In the rows, 128 means zero.
Each name stands for a flat space through zero: a line, a plane or more. A row that begins with a name and a colon came from that space; any other row is followed by the name of the space it lies nearest, among the names in its block.
pup_bibap: [123 103 184 148 165 142  98 140 153 145 137 173  99 141 158 118 113 187
  98 182 159 213 143 167]
pup_bibap: [159 123 112 169 144 145  89 125 126 101 123 169  97 141 142 133 129 121
  91 130 181 124 122 101]
pup_bibap: [ 98 139 105 161 128 136 148 102 108 117 126 127  85 135 172 119 146 132
  73 132 166 131 166 138]
kese_kenu: [135 120 198 142 154 122 156 137 140 127 144  97 171 116 135 135 146 138
 149 143 139 177 138 145]
perob_dorol: [155 134 150 107 148 120 113 125 147  92 135 148 138 151  92 108 117 126
 139 139 129 135 103 120]
perob_dorol: [212 116 177 115 152 166 133  83 166  45  79 155 162 162  92 155 119 139
 121 145 141 157 125  70]
kese_kenu: [ 89 140 141 154 131 107 159 144 103 145 182  55 138 105 159 108 159 115
 142 126 132 112 157 162]
pup_bibap: [ 55 130  90 114 131 127 148 104  91 142  89 123  74 146 129  89 148 128
  68  81 126  61 155 145]
zetu_bepu: [108 116 172 109 131 112 108 170 152 182 177 126 138 114 137 115 101 172
 171 180  94 193 123 186]
pemet_sigi: [ 86 155  75 147 122 107 143 121  89 122 140 111  96 128 139 100 154  89
  98  90 152  68 133 131]
perob_dorol: [101 140 130 131 133 109 142 130 127 138 135 143 119 128 137 116 131 130
 117 133 141 161 124 153]
kese_kenu: [168 105 156 132 127 154 108 137 145 129 135 113 150 120 132 153 116 147
 153 152 113 138 137 114]
perob_dorol: [ 87 128 131 110 125 103 115 168 116 175 180  86 129 112 125  93 125 132
 165 129  90  98 126 171]
zetu_bepu: [135 132 101 162 132 141 124 113 108 101 122 123 105 134 144 128 147 107
  94 108 164  87 142 103]
kese_kenu: [128  79 175 148 187 144  43 184 110 148 177  81 110 135 110  72 138 141
 139 110 128  21 135 139]
zetu_bepu: [119 127 208  42 173 110 166 108 146  85 109  92 176 168  37  70 134 136
 157 107  75  94 116 139]
zetu_bepu: [117 139 114 160 125 122 122 136 119 132 163 123 107 121 162 122 133 125
 117 145 153 139 140 142]
pemet_sigi: [128 141  98 154 136 119  83 141 121 116 168 155  84 140 141  99 121 119
 108 143 161 116 117 134]
kese_kenu: [177 138 131 106  90 144 173  87 173 110  68 188 167 124 132 205 100 145
 137 165 119 251 116 100]
pemet_sigi: [140 139 144 143 137 122 128 127 139 109 155 134 130 132 139 123 127 131
 129 156 149 166 128 136]
zetu_bepu: [ 94 107 181 126 178 132 100 144 122 132 167  97  98 152 128  62 135 165
 111 145 128  97 157 172]
pemet_sigi: [ 87 152 167 156 149  90 186 135 109 127 172  71 154 111 149 105 172 107
 135 121 156 150 144 166]
zetu_bepu: [172  93 186 123 165 149  88 149 140 112 140  99 157 136  95 118 127 139
 158 128 115  86 124 109]
pemet_sigi: [157 136  96 126 104 152 140  91 132  94  95 142 122 138 133 156 121 123
 110 131 129 127 139  91]
pup_bibap: [174 109 148 128 146 135  77 152 149 124 128 165 140 132 102 137 109 131
 148 135 134 137  92 108]
pemet_sigi: [127 112 133 163 134 142 121 139 112 142 137  99 125 113 154 137 146 126
 121 119 144 104 150 125]
perob_dorol: [128 136 126 107 157 121  78 132 127  90 169 129  91 168  94  58 115 130
 120 138 124  66 118 135]
kese_kenu: [107 118 165 138 146 118 141 144 129 155 132 122 140 116 138 127 139 140
 131 129 137 162 131 155]
perob_dorol: [157 126 119 101 138 125  70 149 130 106 164 115 128 146  79  91 109 114
 162 123  99  48 100 111]
pemet_sigi: [149  81 130 142 128 168  77 151 126 164 110 126 119 116 138 153 118 151
 131 121 115  91 139 110]
zetu_bepu: [109  99 155  58 133 137 134 122 146 159  63 151 139 142  80 125 107 165
 134 110  70 128 118 138]
zetu_bepu: [122 166 114 103  98  93 178 117 139 123 132 136 161 117 119 142 123 107
 156 136 113 184 105 136]
pemet_sigi: [169  87 101 131 117 177  54 139 136 146 100 164  99 133 128 155  95 153
 120 133 113  92 127  93]
perob_dorol: [121 134  98 131 138 131  92 125 114 106 147 133  83 152 123  88 125 123
 102 124 138  70 131 125]
kese_kenu: [ 84 225   4 131  39  89 228  68  86  85 167  65 116 113 172 129 151  58
 121 123 119 101 160 124]
perob_dorol: [100 129 118 137 127 127 132 127 115 141 136 119 105 127 148 115 134 135
 109 129 134 121 146 146]
pup_bibap: [152 102 124 147 120 137  67 180 130 174 162 122 135 100 137 146 110 133
 169 137 113 111 112 126]
pup_bibap: [132 132 125 137 107 125 136 141 127 145 157  95 147 105 148 145 128 125
 158 143 113 138 137 134]
kese_kenu: [172 150  84 125  79 148 140  99 132  88 143  95 141 124 140 158 116 112
 150 152 103 109 146  90]
pup_bibap: [ 99 105 208  62 168 117 133 133 162 150  99 163 140 154  82  94 107 184
 134 146  92 187 114 175]
[138 145 102 135 108 122 146 118 126 118 120 136 137 120 133 149 131 107
 130 121 136 139 119 112] -> zetu_bepu
[129 119  80 115  97 147 138 105 124 145  50 172 117 124 124 171 120 124
 103  94 120 123 121  96] -> zetu_bepu
[128 141 134 142 147 124 136 116 115  89 146 103 123 142 125 101 149 110
 114 119 151  95 139 122] -> zetu_bepu
[102  91 153 174 173 117  31 215 112 195 205 123  91 112 147  81 127 144
 138 133 152  91 116 175] -> pemet_sigi
[127 125  99 118 111 135 115 125 131 143 104 162 111 129 128 141 111 135
 118 127 120 135 120 122] -> kese_kenu
[132 141 108 139 140 129 117 108 126  92 119 166  94 154 127 111 128 122
  87 128 163 126 123 117] -> perob_dorol
[133 146 106 107 138  95  79 157 129 117 169 150 117 143  83  82 111 102
 152 121 121  86  77 130] -> perob_dorol
[144 149 150 127 135 114 139 119 150  98 152 146 138 139 128 122 120 133
 134 166 142 190 119 138] -> pemet_sigi
[ 72 144  68 191  74 108 203 127 102 210  74 168 126  62 213 215 157 105
  93  97 178 229 134 143] -> perob_dorol
[185 131 133  95 147 124  72 138 147  77 149 144 141 158  60  98 104 109
 162 128 112  76  80  94] -> perob_dorol
[110  92 174  94 186 135  83 134 147 136  78 206  91 171  84  86 110 173
  85 120 137 139 105 147] -> pup_bibap
[118 133 143  86 142  93  84 175 132 142 196 101 139 133  79  69 109 122
 188 134  81  79  92 158] -> perob_dorol
[129 104 147 157 140 140  80 165 131 162 171 122 109 117 160 122 118 157
 134 160 135 138 141 152] -> zetu_bepu
[127 172 103 114 145  64 101 149 140 106 153 215 117 148  82  88 112  88
 133 123 163 164  42 138] -> perob_dorol
[142 107 162 119 148 138 106 142 136 130 134 116 139 133 111 118 124 143
 143 131 115 112 128 128] -> zetu_bepu
[128 148  99 128  92 119 159 126 114 131 148  76 155 104 136 146 138  99
 161 118 104 102 135 119] -> pup_bibap
[115 152 136 120 115  98 148 140 140 139 168 124 146 116 136 124 120 128
 158 159 118 184 117 159] -> zetu_bepu
[156 106 135 159 142 151  89 143 124 125 139 119 121 125 139 134 131 130
 125 128 145  98 136 110] -> zetu_bepu
[107 161 100 141 135  92 133 124 128 118 125 197 100 139 130 113 129 107
  94 125 177 178  93 141] -> perob_dorol
[ 97 139 120 136  92 121 165 137 115 166 169  61 144  93 172 141 136 132
 158 147  98 140 164 159] -> pup_bibap
[167 126 133 107 164 134  91 112 137  64 105 166 117 173  68  96 121 113
 109 107 144  77  96  90] -> kese_kenu
[ 97 113 174  32 140 104 144 140 146 161  94 125 168 139  47  98 111 147
 174 101  47 114  95 155] -> pup_bibap
[ 64 141 104 118 119 122 173 101 100 137 111 102  98 134 144 104 148 130
  90 106 121 100 164 152] -> pup_bibap
[167 150 188  86 142  96 161 130 155  82 161  88 210 132  68 116 130 104
 201 137  96 144  94 122] -> zetu_bepu
[128 129 170 114 159 120 131 128 131 101 152  96 142 145 103  90 137 129
 139 131 122 106 131 138] -> zetu_bepu

Each name stands for a flat space through zero: a line, a plane or more. A row that begins with a name and a colon came from that space; any other row is followed by the name of the space it lies nearest, among the names in its block.
pelol-zula: [147 123 138 126  82 157 172 149 146 145  91 166 231 103 108 124 127  59
 137 154 130 145 148 172]
totu-kota: [117 109 152  97 163 158 155 120 159 107  96  95 142 101 113 101 150  69
 149 136  86 113  74 164]
dolus-vezen: [128 145 144 113 100 157 140 147 118 128 194  72  94 179  82  87 108  87
  75 127  78 104 122 182]
dolus-vezen: [136  95 101 130 147 132 137 109 147 101 109 122 132 114 132 109 152 143
 139 157 111 134  94 115]
totu-kota: [136 106 130 139 131 137 140 122 144 124 122 121 125 127 132 113 133 115
 128 139 129 117 114 119]
sud-rus: [150 121 103  98 122 132 124 119 136 128 127 142 121 109 142 142 115 149
 103 128 132 175 117 165]
totu-kota: [140 133 166 131  85 158 143 151 136 134 156  99 101 156 109 102  97  76
  88 114 129  92 136 162]
pelol-zula: [ 93 110 201 150 147 137 118 189 134 205 119 150 104 132 172 207 124 116
 153  71 192  93 137 117]
dolus-vezen: [ 94 112 131 118 177 119 107 133 133 104  97 128 105  93 150 156 164 177
 176 113 139 122 101 105]
pelol-zula: [113  59 157 142 135 176 149 184 161 161 139 115 100 136 145 149 149 119
 127 128 142 102  90 150]
totu-kota: [122 158 167 137 157 112 119 105 129 121  98 101 115 149 117 110 115  84
 140 102 103  73 110 101]
dolus-vezen: [119 104 120 135 131 141 137 133 133 109 150 105 110 130 122 106 149 139
 132 148 120 117 117 120]
sud-rus: [134 186 156 144 115 101  98 134 104 149 119 128 119 186 108 140  84 114
 103  85 108  85 141 118]
totu-kota: [131 122 120 129 144 121 128 113 129 139 129 131 127 126 140 132 129 130
 129 132 130 141 124 118]
pelol-zula: [ 53 146 185 113 179 128 146 153  94 201 174 129 165 101 140 171 162  72
 192 111 153 143 178 127]
sud-rus: [158  94 136 227  55 135 145 151 133 147 167 133 105 187 135  97 108 127
  98 150 188  66 180  53]
sud-rus: [149  86 109 140 104 148 146 136 146 139 143 141 127 120 146 127 130 138
 111 152 156 150 131 134]
totu-kota: [160  67  75 132 125 139 142 113 144 158 177 141 103 123 168 134 131 166
  91 166 157 194 122 131]
pelol-zula: [112  92 145 108 132 167 155 158 148 141 136 122 138 101 132 136 150 102
 138 137 134 140 113 171]
pelol-zula: [ 89 120 142  83 189 132 125 109 121 132 177  89  69  92 154 134 150 129
 146 114 136 156 117 139]
totu-kota: [134  81 128 166 163 129 149  99 165 100  68 123 147 111 141  97 162 110
 172 158 125  88  88  65]
sud-rus: [ 99 191 128 116 170  76 100  74  94  76 107 115 130 103 118 108 141 141
 179 114 114 117 151  72]
totu-kota: [143 111 111 160 132 114 116 112 135 113 121 124  98 148 139 116 128 161
 122 135 132 106 114  81]
pelol-zula: [113 101 134 136 160 132 120 131 132 137 158  99  68 145 145 130 139 147
 124 121 129 112 103 110]
sud-rus: [159 168  98 200  95  69  93  91  93 119 147 139 101 194 126 104  92 177
 101 128 147  93 180  27]
sud-rus: [ 97 100 124  83 169 143 158  99 145  88 110 129 161  20 151 117 183 115
 198 157 155 177 129 135]
dolus-vezen: [134 143 124 113 131 118 118 110 128 108 112 130 121 111 132 126 120 136
 129 119 131 136 127 129]
totu-kota: [118 166 175 161  53 132 147 176 103 164 130 176 203 122 115 147 110  79
 149 117 193 109 230 122]
sud-rus: [162  97  55 130 112 127 110 119 131 104 165 120  75 159 130 115 123 213
  71 155 107 161  97 135]
sud-rus: [120  79 152 129 129 170 167 169 155 176 122 143 171 112 138 150 148  80
 141 143 139 137 114 165]
pelol-zula: [ 97 189 155 105 154  88  96 115  91 145 126 148 124 102 147 172 115 137
 159  79 162 145 175 111]
dolus-vezen: [ 98 178 164  94 173  97  88 139 112 152  68 158 140 108 143 201 118 138
 163  63 130 131 120 140]
dolus-vezen: [104  70 148 156 161 157 143 194 144 213 135 135 144 175 136 181 155 116
 132 130 105 110  82 143]
pelol-zula: [124 168 132 124 145  91  99 101 106 127 126 133 105 128 141 141 110 147
 133  99 142 130 149  98]
dolus-vezen: [172 124 138 124  95 131 116 134 142 177 131 158  91 136 169 169  70 130
  71  92 181 154 138 157]
dolus-vezen: [141  58  94 172  93 158 162 128 145  99 191 102  94 132 134  70 156 151
 114 190 158 121 141  91]
[146  78 119 132 155 149 139 105 168  93 115  82  78 138 129  84 140 123
 112 147  93  98  54 122] -> totu-kota
[121 138  99 121 154 101 103 114 113 123 123 142 124 124 138 149 137 179
 138 126 122 153 124 110] -> totu-kota
[141 100 142 104 100 161 127 167 162 115  87 147 114  94 144 158 118 145
 117 106 157 133 102 182] -> pelol-zula
[154 102 117 130 112 146 142 124 153 116 115 125 126 128 127 109 122 119
 108 143 122 127 104 143] -> pelol-zula
[107 152 177 102 151 142 141 128 137 116  93 101 151 115 101 112 132  56
 154 110  91  93 105 156] -> totu-kota
[132 118 131 124 141 129 127 116 136 130 132 118 103 125 141 125 124 125
 122 123 134 129 116 125] -> pelol-zula
[111 156 147 116 142 101  96 128 116 128  97 157 115  92 159 175 120 161
 158  85 177 135 153 109] -> dolus-vezen
[150 105 129 151 110 155 161 154 138 194 152 128 171 190 104 123 116  68
  86 153  83 125 109 163] -> dolus-vezen
[ 98 174 152 106 163  90  89 125 110 125  71 163 137  85 152 186 128 158
 179  76 160 134 145 109] -> dolus-vezen
[183  73  71 140  73 148 135 126 151 123 165 144  87 129 157 118 108 184
  65 160 170 174 130 141] -> sud-rus
[159 136 161 184 141  99 129  80 130 181 141 118  92 178 158 111  83  71
 104 110 157  86 146  52] -> totu-kota
[135  99  83 123 162 124 133 130 131 177 120 161 177 140 137 166 147 148
 126 155  92 183  94 146] -> sud-rus
[127 154 124 110 100 138 133 111 114  70 177  75  90 134  90  62 122 118
 104 139 103 112 143 144] -> dolus-vezen
[ 99 160  63  83 150 105  91 102  88  40 180  83  75 122  95  94 159 226
 127 145  72 159 118 133] -> pelol-zula
[142 106 105 116 127 148 141 110 144  87 148  87  99 134 109  77 136 127
 104 156  90 125  92 145] -> dolus-vezen
[170 152 104  87 112 120 116  72 139  68 115 110  89 103 127  88  93 134
  90 122 119 151 114 153] -> dolus-vezen
[130 111 124 128 130 132 107 141 138 111 126 117  72 137 140 139 125 175
 113 112 134 114 100 128] -> pelol-zula
[183 108  92 125 123 132 147  91 157 132  96 141 163 135 127 106 110 101
  93 159  95 158  90 148] -> dolus-vezen
[138 153 121 114 122 110 122 117  99 201 189 153 124 138 154 166  93 122
  93 113 160 191 178 145] -> totu-kota
[156 112 110 191  77 129 121 167 136 123 100 148 146 194 103 124 119 161
 103 142 111  75 117 101] -> pelol-zula

Each name stands for a flat space through zero: a line, a plane or more. A row that begins with a name and a colon came from that space; any other row is followed by the name of the space it lies nearest, among the names in its block.
tumul_fufim: [111 130 156  97 125  67 135 120 141  79 147 111 120 181  62 150 175 125
 151 124 127  93 105 150]
fupez_gafo: [137 134  86 147 148 138 135 103 139 153  96 133 141  94 183 140 107 122
 109 155 116 138 107 127]
tumul_fufim: [126 132 101 129 154 108 141 113 157 131  96 104 128 129 143 154 140 142
 104 147 121 121 104 156]
fupez_gafo: [135 133 108 130 139 134 148 125 124 120 110 136 125 127 141 137 131 152
 105 132 122 124 133 145]
tumul_fufim: [123 126 104 130 142 112 138 127 161 130 119  96 140 134 140 145 154 105
 113 144 126 121  88 164]
tumul_fufim: [138 124 122 134 121 129 146 145 123 118 139 135 136 126 133 123 138 107
 114 131 130 119 120 149]
giva_sevu: [126 127 145 127 134 113 133 153 112 167  61 121  82  96 168 104  88 200
 136 119 146 154 187  93]
dedi_zosed: [145 135 141 102 129  57 158 122 110 110 121 142 110  96 129 102 115 114
 166 136 125 105 111 151]
giva_sevu: [163 130 156 106 126 154 134 135  91 108 152 162 113  94  91  82  90 155
 126 104 124 120 164 164]
gaz_rakiz: [127 141 130 106 136 112 124 108 124 129 125 125 115 121 120 118 121 146
 157 117 123 132 129 132]
dedi_zosed: [147 182  87 107 138 135 123  85 107 120 188 143 115 135  80 139 130 180
 115  90 114 122 154 135]
fupez_gafo: [118 161 120 131 121  80 107  95 120 140 154 134 111 148 104 161 126 152
 140 122 131 122 148  52]
fupez_gafo: [146 133 127 122 125 116 131 151 140 129 170 103 126 119  97 112 139 112
 105 115 138 115 122 174]
tumul_fufim: [127 125 143 129 114  81 133 134 125 123 138 131 127 127 125 127 131  95
 147 139 135 113 113 110]
gaz_rakiz: [128 142 131 105 150 130  95  96 151 140 144  98 118 124  85 128 117 156
 133 112 121 132 127 145]
dedi_zosed: [121 139 138 108 118  90 139  83  89  97 122 182 129 128 138 125 118 108
 202 137 109 119 111  88]
giva_sevu: [136 126 112 122 130 117 132 126 149 129 155 108 151 111 134 115 142  63
 139 137 124 121  74 175]
gaz_rakiz: [114 146 129  87 168  74 103  68 161 150  89  86 103 107 121 129 109 161
 181 131 115 136 100 138]
dedi_zosed: [117 146  97  99 148 129 129 113 155 127 137  85 128 145 117 129 166 137
 141 107 121 135 100 185]
tumul_fufim: [107 109 178 139 128  97 102  81 116 121  72 172 125 128 137 156  81 135
 170 170 115 123 132  29]
gaz_rakiz: [151 179  82 100 165 110 145 113 129 142 126  99  80 116 101 133 126 243
  80  91 128 126 175 176]
gaz_rakiz: [122 158 100 120 147 138 106  92 137 146 135 113 116 138 112 150 126 180
 120 110 121 140 146 112]
giva_sevu: [121  98 135 118 148 198 120 127 148 128  89 114 148 117 149 106 122 121
 136 131 115 152 105 183]
gaz_rakiz: [102  90 208  91 108 115 153 181 102  80  81 132  99 168 106  92 154 156
 184 106 143 125 158 146]
fupez_gafo: [151 125 163 126 120 109 104 133 119 155 150 132 116  75 114  89  73 111
 146 127 138 129 142 109]
giva_sevu: [111 152  71  96 149 162 123  76 132 151 115 116 145 109 188 104 137 106
 205 111 104 172  79 156]
giva_sevu: [121 132 119 126 128 126 127 130 134 135 129 115 127 135 133 130 140 127
 133 123 131 134 125 128]
giva_sevu: [130  82 171 159 123 129 124 200 170 135 114  82 128 139 103 138 136 120
  51 149 156 111 138 154]
dedi_zosed: [131 112 181 124 122  57 143 156 127 103 108 125  99 139  89 135 126 150
 114 142 144  93 148 121]
fupez_gafo: [155 176  53 151 143  80 119  88 151 180 174 109 136  80 152 151 109  98
  95 145 125 122  96 113]
giva_sevu: [135  98 164 109 127 135 144 135 126  83 123 143 144 127 108 105 134  89
 147 139 117 109  96 186]
fupez_gafo: [114 127 129 135 132 151 144 117  90 120  59 174 109 140 167 144 110 202
 133 131 121 144 179  73]
dedi_zosed: [125 125 119 140 126  46 150 165 171 130 138  73 124 147 117 156 174  95
  89 149 150  96  94 156]
giva_sevu: [140 116 161 122 131 149 131 134 102 116 101 157 110 112 119 110  93 173
 123 124 126 128 169 124]
tumul_fufim: [151 170 118 147  82  33 128 141  96 148 229 147 115 114 104 127 124  78
 135 118 153 101 143  51]
gaz_rakiz: [148 137 122 141 144 135  86 114 164 167 167  94 131  97  94 134  96 127
  82 131 131 127 126 134]
dedi_zosed: [135  95 161 144 135 179 102 130 135 142 102 137 140  98 135 114  82 123
 115 146 124 141 135 123]
fupez_gafo: [135 115  98 134 132 179 162 158 126 124 106 128 145 119 175 110 147 115
 107 127 125 141 116 187]
tumul_fufim: [127  96 167 101 131 137 158 164 119 102  79 126 116 120 138  85 131 136
 154 123 131 130 129 189]
tumul_fufim: [101 142 136 114 135  81  88  95 158 154 132  88 117 143 107 146 132 129
 169 126 131 135 112  88]
tumul_fufim: [149 130  92 126 140 129 181 154 134  94 129 122 134 136 128 135 167 132
  70 131 124 102 112 217]
gaz_rakiz: [164 173  50 154 148 139 122  96 140 167 175 124 136  90 135 152 108 140
  55 130 120 126 129 134]
dedi_zosed: [118 107 147 168 141 198  65 115 174 141 143 107 151 163  70 185 117 153
  44 144 126 128 146  97]
fupez_gafo: [ 99 119 108 142 132 149 110 131 169 145 124  85 149 162 141 157 165 106
 118 134 131 143  99 127]
gaz_rakiz: [176 147 104 163 114 120 135 158 111 165 178 142 122  70 137 111  87 117
  65 128 145 119 159 116]
gaz_rakiz: [109 161 106 121 153  83  96  72 144 179  92 104 100 112 151 151  99 179
 161 131 125 151 137  62]
fupez_gafo: [109 120 138 119 153  95 112  80 173  98 114 107 142 164  85 180 150 120
 124 160 109 100  77 143]
dedi_zosed: [139  78 145 188 121 111 122 181 180 165 111  93 157  94 164 139 111  43
  61 190 150 115  89 127]
dedi_zosed: [154 122 121 131 139  64 138 109 153 136 134 120 147  68 149 116 104  42
 137 174 120 102  54 164]
giva_sevu: [131 180  80 120 124 106 123 102 106 158 166 131 110 120 138 128 127 153
 150  97 130 143 149  88]
[143 156 114 129 142  86 138 105 110 139 105 145  94 108 131 144  96 196
 109 131 127 120 167  93] -> tumul_fufim
[124  85 134 155 132 150 147 133 141 114  73 148 164 116 184 137 123  71
 118 181 116 124  81 141] -> tumul_fufim
[125 112 115 136 144 178 136 120 141 107 104 134 151 144 136 148 141 131
  96 143 112 127 112 162] -> tumul_fufim
[139 124 118 132 116 183 128 127 120  98 184 151 164 144 103 126 148  84
 113 120 116 120 108 162] -> gaz_rakiz
[134 139 138 135 126  97  97 102 129 159 143 131 122  97 125 126  87 116
 147 137 130 131 129  76] -> fupez_gafo
[163 156  95 150 146 137  97  98 156 146 199 115 140 111  71 162 108 135
  42 133 122 106 128 140] -> dedi_zosed
[133 163 115 134 114 119  95 114 114 165 183 129 114 120 110 127 109 143
 135 101 139 141 162  66] -> tumul_fufim
[134 125 138 137 125 154 120 122 121 107 150 150 137 145  94 144 126 138
 100 128 122 115 142 122] -> giva_sevu
[134 141 108 131 119  55 151 117 128 121 145 134 136 118 145 137 142  71
 147 151 127 104  84 123] -> dedi_zosed
[125 159 110 109 135 158 121 105  91 149 110 147  98 117 146 110 103 207
 159  89 124 163 184  94] -> giva_sevu
[127 129 116 105 161 164 100  82 163 133 130 101 146 115 112 124 122 122
 140 127 105 139  87 182] -> dedi_zosed
[131 111 129 120 140 140 146 107 128 100  98 150 149 117 149 124 125  99
 146 153 106 121  88 164] -> fupez_gafo
[142 126 156 145 109  54 153 123  90 102 117 188 117 116 132 142 100 116
 134 163 129  91 139  65] -> tumul_fufim
[124 131 120 121 120 202 138 144 111  83 163 144 139 187  83 139 175 162
  94  92 122 125 157 165] -> gaz_rakiz
[104 176 104 142 107  65  80  79 128 168 187 124 123 151 116 170 131 112
 169 121 135 135 130   3] -> fupez_gafo
[148 159 119 111 126 192 127 128  72 129 149 166  98 120 107  99 101 222
 119  71 126 150 215 120] -> dedi_zosed
[126 119 134 122 131 163 116  94 113 128 111 160 146 104 157 109  98 104
 175 137 109 146 110 115] -> dedi_zosed
[139 125  85 182 125 170 151 171 137 135 129 128 141 149 148 171 151 148
  15 141 140 121 155 129] -> gaz_rakiz
